Each row has a hidden trait or not; one of two labels after the row says which. A new part has a new trait and new labels.
In the rows, 128 means zero.
[ 98 147 134 122 121 121 141 140 148 118 123 132  68 128 150 117 117 113
  77]
T
[134 152 126 114 137 130 120 113 173 125 125 146 126 120 160 124 140 127
 126]
T
[196 184 150 127 128 142 171 208 198 103 128 128 111 150 177  84 160 110
 144]
T
[107 120 140 149 127 126  94 116 157 125 151 215 106 133 144 119 134 113
 112]
T
[140 190 204 154 133 157 173 199 151 115 123 104 110 127 148  81 119 123
 101]
T
[139 150 156 150 131 126  92 151 206 107 142 122  85 133 150 142 134 109
  90]
T
[130 143 203 125 135 152 128 196 159 122 127 103  54 146 140 121 115 131
 114]
T
[190 194 237 197 132 135 125 136 116  96 183 104 145 128 133 113 120 127
 119]
T
[138 147 140 133 131 125 114 184 133 102 133  60  72 120 143 125 114 121
 100]
T
[131 189 246 125 130 128 110 227 140  90 127 141 117 208 152 107 134 127
 108]
T
[128 156 128 143 126 118 121 145 149 114 114  48  95 140 145 120 111 118
 100]
T
[193 200 142 125 145 141 158 150 171  97 174 133  88 194 165  93 133 132
  86]
T
[119 148 148 166 127 130 114 144 163 100 141  90 114 134 152 124 122 119
 107]
T
[116 148 138 140 121 123 146 144 140 110 126 144 112 117 186 116 116 118
  96]
C
[141 148 155 125 133 123 138 148 139 105 134 135  83 145 171 111 119 126
  83]
C
[188 184 138 214 138 140 122 138 171 107 126 151 102 188 166 101 123 132
 179]
T
[192 190 217 156 150 125 120 152 155 111 181 109  47  95 138  86 134 121
 134]
T
[124 134 116 136 126 119 131 126 157 114 158 141  90 125 134 126 131 121
 118]
T
[103 145 130 126 121 131 149 144 143 124 159 119  73 137 142 117 126 124
  86]
T

Next part:
[131 133 115 149 110 117 133 122 140 133 135 130 121 134 141 133 126  92
 156 104 196]
P
[122 130 112 145 114 124 130 125 138 126 132 131 122 132 141 128 127 111
 143 106 176]
P
[124 132 104 143 100 123 132 123 145 130 139 133 118 134 148 145 127  91
 154  96 228]
P
[126 131 127 115 126 115 132 122 128 138 131 128 127 132 130 117 126 117
 149 121 150]
V
[120 131 128 155 128 119 130 125 127 133 132 129 128 130 127 120 127 122
 143 123 142]
V
[ 82 132 152  83 108 114 122 113 103  45 126 138 110 158 151 129 123  60
  85 163  38]
V
[129 132 129  97 126 120 132 126 125 133 131 130 126 132 130 119 126 113
 146 119 132]
V
[122 129 132 157 123 121 132 119 132 131 129 123 123 132 113  93 128 112
 129 117 139]
V
[185 141 121 164 111 121 122 134 107 129 143 151 164 130 108  80 115  86
  66 131 245]
P
[115 152 110 174 107  73 147 110 139 167 153 134 119 149 141  92 120  40
 244  82 255]
P
[112 131 132 176 120 108 137 112 133 142 131 117 119 137  99  75 128  87
 139 105 150]
V
[123 129 133 124 125 122 132 119 131 133 131 121 124 132 110  98 129 109
 126 116 137]
V
[118 133 129 128 127 117 132 125 127 135 134 129 129 133 130 117 127 113
 147 122 145]
P
[127 134 127 149 126 112 134 124 129 140 135 128 125 134 130 113 128 104
 160 120 153]
V
[120 128 130 186 123 118 133 115 134 136 130 121 122 133 104  86 129 105
 132 113 144]
V
[132 122 133 165 124 134 128 121 133 125 124 120 123 127 104 104 131 117
 104 120 115]
V
[125 132 118 137 118 121 131 125 135 131 137 129 124 132 140 134 127 100
 147 114 255]
P
[121 134 118 127 116 114 132 123 135 137 137 130 123 134 139 124 126 102
 158 108 191]
P
[122 131 132 168 124 115 134 117 130 141 131 124 120 133 109  95 129 105
 141 113 142]
V
[122 127 133 201 123 119 132 116 133 135 130 120 122 131 105  96 129 109
 124 113 132]
V
[123 131 131 196 124 114 135 117 131 137 134 122 122 134 110  96 127 100
 139 110 145]
V
[127 129 118 120 117 121 131 124 134 132 133 131 123 137 136 128 127 106
 148 112 173]
P
